Rows and roughly how far along a hidden order each lies, from 0 to 12:
[  1.2  -2.8  -3.1  55.4  32.0  19.3  12.8   6.6   7.5  -0.2   0.1   0.6
   7.8 -43.1  19.1  12.8   0.4  -5.4  -1.9  -1.6  27.0   6.3   6.4  13.7
   6.2  -3.5  -4.1   4.4 -25.1   7.9  11.3   3.5   0.6 -59.0   5.6   5.7
 -18.8   0.9 -12.6  -8.2   2.2  13.8  -8.2  -1.6   2.7  -4.5  -1.3  -0.1
  -0.2   3.9   4.3  -2.8   0.4 -17.4   2.9  -2.6  -2.3  10.2   7.3 -23.0
  17.4  13.3  11.0  -8.4  43.8   1.2   2.8   8.8   6.5  -2.5  -5.5  -9.7
  -2.8 -15.4  -0.6   6.6  -5.7   3.9 -18.9  -3.9 -64.5  -5.5  -0.7   3.5
  -8.1 -14.4   3.1  -2.0  -6.1   9.0  -6.2   2.9  -7.3  -1.6 -19.4 -14.9
  21.3  -0.4 -15.1   3.2   6.9   1.2 -15.4  -7.5   0.9   2.7   4.6  13.0
 -12.7   2.7   1.1  -3.2 -17.0  35.0   0.9  -1.6  -1.6  -8.0  -1.1]
11
[ -3.7  -2.6  -5.0  37.5 -12.1  -3.6 -13.1  -6.9   8.0  -2.1  -2.8   1.0
  -4.0  28.4 -14.0  -5.3  -6.1  12.7  -5.5 -15.7 -35.6  -3.9  -8.0 -12.4
   2.4  22.4  -0.6  -8.9  18.7  -1.6   1.6 -17.7  -0.5  58.2  -5.3  -1.0
   9.1  34.3  20.7   3.4   6.5 -10.9  12.8   0.3   0.7   8.4   6.9  -3.5
  -2.9  -2.3  -1.5   2.9  -4.3  18.4 -13.8   3.7   0.5   2.0   1.3 -11.8
 -13.0  -9.7 -14.1  -3.3 -72.5   3.0  -2.9 -20.3  -9.8   0.8  14.2  18.2
   1.2  12.9  -3.1  -6.0   2.0  -9.7 -37.3   3.0   3.8  -1.4  -5.6 -15.7
  11.6   6.0 -14.5  -0.2   7.9 -11.4  22.4   6.2  10.9   9.2  15.0   1.4
  34.6  -4.1   5.5  -5.5 -11.3  -1.9  12.8   5.4   1.5   1.2  -9.9   8.3
  29.6   0.9  -0.2  -9.3 -13.7  -7.3   0.4  -8.2 -12.1  -2.1   2.7]
1
[ -5.3  -3.4 -14.4  83.1   7.6  -0.3 -13.6  -2.2   2.5  -4.8   0.6  -1.8
   7.9 -37.3   1.5  16.7 -12.3  11.5 -12.1  -5.0 -40.0   0.5 -63.4  -9.8
   8.3   5.8  -3.8 -14.0   4.3   6.7  -3.5 -21.6   2.0  27.7   0.5   2.9
   0.5  43.2  18.4  12.6  10.2 -10.2   0.6  -2.6   9.2  13.2   5.6  -6.9
  -3.1   2.5   0.7  -0.4 -19.6   7.4   0.4  -8.4  -1.3  30.8   5.4 -53.5
 -18.6 -18.0  -7.6 -16.7 -72.3  10.2  -5.9 -27.1   8.6   1.5  -4.3  20.7
   7.1  10.1  -2.9   1.4  -2.2 -23.1  17.2   5.2  15.3 -13.4  -1.5 -13.0
  25.6   8.8  -5.3  -1.3   0.5 -20.9   9.5   3.2  17.1  23.6 -11.9  -7.7
  52.5  -2.4  10.0  29.6  -0.5   4.7  -7.6  -2.0  -0.1   7.0  -9.5  19.9
  27.5  -7.2   3.6 -14.6 -21.0   7.5   0.8 -14.7  -6.0  -5.1   4.0]
0
[  1.2  -1.2  -5.4  58.7  -4.6  11.5 -13.8  -3.3   8.4  -0.7  -2.3  -2.1
   7.0   4.5  -8.0   4.3  -2.2   7.9  -3.6 -21.4 -15.0  -1.5  14.0  -9.6
   1.2  25.5  -1.3  -4.1   6.5  -2.1   7.3  -7.2  -0.7  28.9   2.0  -1.6
  -0.9  25.3  22.9  -7.7   3.5  -5.3  12.1   0.1   3.6   9.9   8.2  -1.5
  -3.8  -3.1  -0.4   1.9  -9.8   5.5 -13.1   0.6   2.1   2.2   4.1   6.1
   0.0   1.7 -10.6  -5.1 -34.2   1.0  -2.1  -9.1  -8.2   1.1  12.3   3.6
   0.9   8.4  -1.5  -5.0  -0.8  -6.0 -33.0   1.4  -9.8  -1.3  -8.7 -13.4
   0.5  -2.5 -22.7  -0.1   5.3  -3.4   8.6   6.5   2.5   2.6  15.8   3.3
  11.5  -2.9  -7.0  -0.2   0.1  -6.9   6.8  -1.0   2.7   0.1 -10.6   6.4
  19.4   5.4   2.5  -5.8 -10.5   4.3   0.9  -7.0  -4.8  -2.7   2.4]
6
[ 12.7  -0.8   0.7  26.7  14.8  36.2 -11.0  -3.0  15.0   1.4  -1.3  -3.6
  13.3 -13.2 -14.4   4.2   0.7   6.0  -1.9 -22.8  -0.8  -3.4  22.5  -9.8
   2.2  38.7  -1.9   2.7  -2.5  -1.6  14.2  -6.3  -0.8  25.2   6.5  -3.7
  -7.0  28.6  11.1 -14.1  -2.4  -1.7  24.9   0.6   6.8  10.7  16.0  -3.3
  -6.7  -1.4  -1.5   0.4  -6.6   1.6 -10.7   7.3   7.9  -0.6   0.7  19.0
  -3.5   4.5 -14.4   3.4 -33.3   3.0  -1.3  12.2  -4.8   0.3  18.1   5.7
   1.5  -2.7  -0.5  -7.7  -1.1  -5.9 -28.7   1.1 -23.5  -0.1 -11.2 -12.8
  35.7  -6.5 -28.1   1.8 -20.6   7.9   1.0   6.3   3.6  -5.6  33.3  13.4
 -21.1  -6.4 -25.4 -15.8   8.6 -10.6   6.8   3.8   3.5   3.1  -8.1   6.3
  14.0   3.1   3.4  -1.5   7.7  -8.5  -0.2  -5.2   6.4   1.1   0.0]
9
[  0.4  -2.9  -4.1  48.3  33.4  27.9  15.8   7.9   7.4   0.7   0.4  -3.1
   5.8 -56.2  19.8  16.8   2.1  -7.7  -0.5   1.1  23.9   7.4  18.1  14.9
   7.3 -12.7  -4.3   4.9 -22.3   6.8  11.5   9.3   0.8 -73.0   5.9   5.3
 -19.7  -5.9 -10.1 -17.0   2.0  13.0 -11.5  -3.1   1.3  -6.9 -13.2   1.6
   0.7   4.2   4.2  -4.0  -1.2 -15.3  -0.5  -6.1  -2.1  10.7   6.5 -15.1
  22.1  22.3  12.9 -12.1  59.1  -1.5   1.6  16.5   8.4  -2.9  -5.6 -15.7
  -3.7 -18.4  -0.6   7.4  -8.3   6.8 -16.8  -3.5 -51.2  -5.8   0.0   6.9
  -2.2 -17.0 -19.1  -1.9  -2.6   9.1 -11.2  -1.7 -12.8  -2.9 -17.8 -14.2
   9.7   1.4 -10.3   9.6   8.7   0.9 -18.5  -6.6   1.0   0.5   4.6   9.1
 -19.5   5.5   1.8  -0.6 -15.8  31.8   1.1  -2.7  -0.3  -8.7  -1.0]
12
[  5.1   2.3  -0.6  11.7 -22.7   1.3 -20.1  -8.5   4.8  -0.5  -1.7  -2.1
  -3.0  55.9 -19.8  -4.1  -5.3  11.2  -3.5 -18.7 -35.5  -5.6   6.3 -20.0
   0.1  38.7  -1.3  -7.8  27.0  -6.8  -0.5 -10.3  -1.0  87.8  -4.5  -5.7
  14.2  21.9  31.9  -7.6   2.8 -16.0  21.7   1.9   2.7  15.2  20.3  -2.1
  -2.2  -8.0  -3.4   4.1  -6.6  18.6 -11.8  11.3   5.5  -9.2   1.1   8.5
  -3.7  -4.5 -24.5   7.7 -73.0   2.8  -0.4 -15.3 -11.6   2.6  16.5  13.5
   2.8  21.7  -0.2 -13.0   1.1  -7.4 -40.1   5.1  23.9   4.6  -8.8 -18.2
  26.6  11.5  -1.7   0.0   5.9  -4.8  18.2   6.4  13.3   6.0  28.4  12.3
   0.7  -3.8   6.3  -4.0 -14.9  -5.9  22.6   5.7   1.8  -1.3 -16.1  -0.1
  30.5   4.0   0.9  -6.6  -2.5 -28.3  -1.0  -1.2   4.4  -0.3   1.2]
2
[ 13.3   4.2   5.4  -2.1  -5.4  34.3 -11.7  -2.5  12.4   2.6  -2.1  -4.5
   9.2  -1.7 -13.4  -0.5   4.6   6.0   0.6 -28.0  16.1  -5.4  48.4  -9.6
  -1.7  45.4  -0.2   5.0  -0.3  -7.5  17.2   3.9  -2.2  50.6   2.8  -4.8
  -4.6  13.0  12.8 -21.0  -3.9  -5.0  24.4   1.4   5.8  10.8  12.6  -0.6
  -4.9  -6.3  -3.0   1.7  -5.4  -1.5  -8.8  14.3   8.5 -12.6  -0.9  38.3
  18.0  19.8 -12.8   6.0 -37.9  -0.6   1.6  21.2 -14.7   1.0  19.9  -1.2
  -0.3  -1.7   0.9  -8.8   1.2   6.0 -52.6   1.2 -41.3   3.8 -11.1 -10.2
  29.1  -6.8 -25.5   2.7  -7.6  15.0   2.9   5.8   5.1 -11.8  43.3  15.4
 -23.5  -0.2 -29.3 -21.5   4.8 -14.9  12.8   4.0   4.0  -0.6  -7.5   1.3
  11.4  11.2   2.1  -1.1   3.7 -16.9  -1.0  -0.5  11.6  -0.1  -1.0]
12
[-10.3  -7.9  -2.9  60.8  37.8  -9.2  26.1  10.1  -2.3  -1.9  -2.4  10.3
   6.0   3.4  30.3  14.2  -1.2 -15.0   3.2   2.3   5.3  11.3   9.0  19.8
   5.3 -43.1  -0.5   6.5  -8.3  17.3  17.7   0.7   0.1 -54.8   3.1  10.1
 -13.5   1.8 -35.3   9.1   5.5  16.4 -26.1  -1.3  -4.5 -17.5 -22.8   5.2
   7.3   8.5   4.9  -4.5  11.7 -14.7 -21.7  -6.2  -7.7   4.2   7.1 -30.9
  -1.1   4.3  16.9  -8.4  64.9  -6.8   4.8  -0.7  10.1  -3.8 -14.4  -6.5
 -10.0  -1.1  -2.1  10.3  -7.8  10.8  -7.1  -5.9 -35.0   1.1   6.1  -5.2
 -71.4  -5.4 -22.7  -7.2  -7.0  -0.8   4.2   6.3  -3.1   9.7 -45.3 -19.4
  60.0   0.1   7.5   2.5  -5.1  12.8 -22.0 -10.1  -1.5   0.5   3.9   9.8
 -28.5  -2.1  -0.8  -3.6 -21.4  34.4   0.3  -2.8 -15.1 -22.5   1.3]
5
[ -2.5  -2.2  -3.4  42.0  24.2   8.4  10.2   3.8   0.0  -2.2  -1.5   1.9
   2.7  -1.2  14.4  11.5  -4.2  -4.7  -3.6  -3.7   7.8   5.3  -1.6   8.4
   6.0  -9.0  -2.7   0.1 -13.7   7.1   9.2   0.2   0.2 -31.3   0.7   5.9
  -9.4   7.2  -3.8   0.3   4.0   3.6 -12.3  -1.9  -0.3  -6.7 -13.0   0.5
   2.2   2.6   3.1  -1.5   1.9 -10.3  -0.9  -0.8  -2.5   6.2   6.5 -31.2
   8.3  10.2   5.2  -9.1  18.0  -1.6   2.8  -1.9   4.0  -0.7  -4.9  -5.9
  -4.7  -2.5  -0.4   7.1  -4.2   4.2 -29.8  -2.0 -45.9  -2.3  -0.7  -1.2
 -31.3  -3.3 -15.4  -3.5   3.1  -2.7   6.4   4.9   5.1   5.6 -20.0 -13.0
  39.3  -0.8   1.6   7.0  -1.0   2.8  -9.4  -4.4  -0.1   2.4   0.8  10.3
  -8.3   2.8  -0.2  -7.3 -19.5  25.7   0.7  -3.6  -6.4 -12.2   1.2]
7
[ -1.6  -2.7  -5.7  57.1  35.7  12.9   6.4   5.4   4.1  -0.9  -0.8  -1.0
   7.3 -48.4  10.3  15.2  -0.7  -2.9  -5.7  -3.3  16.7   6.3   4.5  10.8
   6.4  -8.2  -4.2   1.0 -16.4   7.7  10.6   1.2   1.0 -37.3   4.2   6.4
 -15.5   4.6  -0.8  -2.3   4.4  10.5  -7.5  -2.5   0.7  -2.7 -10.9  -0.6
  -0.5   3.8   4.3  -2.4  -0.3 -12.3   1.6  -3.7  -3.1  11.1   6.5 -26.6
   7.9  13.7   6.8 -10.6  36.0   1.1   1.6  -0.2   9.2  -2.6  -5.9  -8.2
  -3.1 -11.1  -0.8   5.8  -5.5   0.8 -21.4  -3.0 -50.3  -7.5  -1.0  -0.7
 -13.4  -8.9 -17.7  -3.6   1.4   2.8  -0.7   3.3  -2.0   3.6 -18.8 -13.8
  28.9  -1.7  -8.2   6.5   5.5   2.8 -14.7  -5.6   0.8   2.4   3.4  15.2
  -8.6   0.6   0.6  -6.6 -20.0  45.6   1.3  -2.5  -3.7  -8.4   0.1]
8
[ -5.3  -2.1   6.2  22.9 -20.5 -13.7   1.0  -2.6  -6.0  -0.1  -4.5  15.7
 -11.6  74.1  11.3 -12.4  -0.8  -6.9   2.8 -10.6 -19.9  -3.2  39.1   1.5
  -2.7   7.8   3.0   0.1  31.7  -0.1   8.6  -2.4  -3.8  18.5  -3.6  -3.6
  10.8   5.5  -1.8 -12.6   6.1  -0.6  -7.7   1.7 -10.5   0.6 -13.6   8.7
   8.6  -4.9  -2.6   1.8   2.5  11.9 -30.2  12.8  -1.9 -23.8   1.1  24.3
   9.3  -4.5  -2.0   1.7 -21.4  -9.5   2.1 -12.4 -15.6   0.8  19.1  -7.0
  -9.2  10.8  -1.1  -1.3   3.5  12.1 -49.9   0.0   5.3  12.9  -1.7 -17.5
 -50.2   3.2   5.4   0.5  32.8  -4.8  20.4  -1.8  -2.9   4.2  -7.4  -0.5
  13.8   6.0  12.0 -17.0 -21.5   1.0  18.7   0.3  -1.0  -6.4  -3.9 -13.2
   4.0  14.6  -1.2   0.7 -11.2 -11.7  -1.7   0.4 -11.0  -9.2   1.9]
3
[  5.5   0.5  -6.5  53.9   3.7  21.9 -10.7   0.0   8.2  -1.2   0.5  -2.7
   9.5 -37.1  -1.9  14.6  -2.8   4.3  -5.6 -15.4   1.6   1.5  -4.2  -3.8
   5.2  23.4  -2.5  -3.9  -9.9   0.1   4.5  -8.6   0.6  12.2   2.1   1.7
  -5.4  17.8  16.6  -2.4   3.4  -2.1   8.7  -1.4   6.7   8.3   1.0  -3.0
  -4.3  -3.4  -0.3  -0.4 -13.2  -3.3  -3.0  -0.3   1.1  14.0   3.4 -15.4
   5.2   8.1  -1.1  -9.6 -19.9   3.7  -1.7  -1.1   0.8   0.8  13.6   8.3
   1.3  -2.5  -1.3   0.8  -1.2  -8.0  -5.3   1.4 -36.7  -9.7  -5.5 -11.1
 -16.3  -2.1 -21.7  -0.8  -1.1  -5.5  -0.2   5.8   7.9   5.7   5.7  -3.6
  12.9  -2.7 -15.2   5.2   4.6  -6.3   2.6  -1.4   1.8   5.3  -2.2  12.0
  16.2   1.7   2.6  -9.3 -10.2   9.5   1.1  -6.8  -0.7  -3.2   1.5]
7
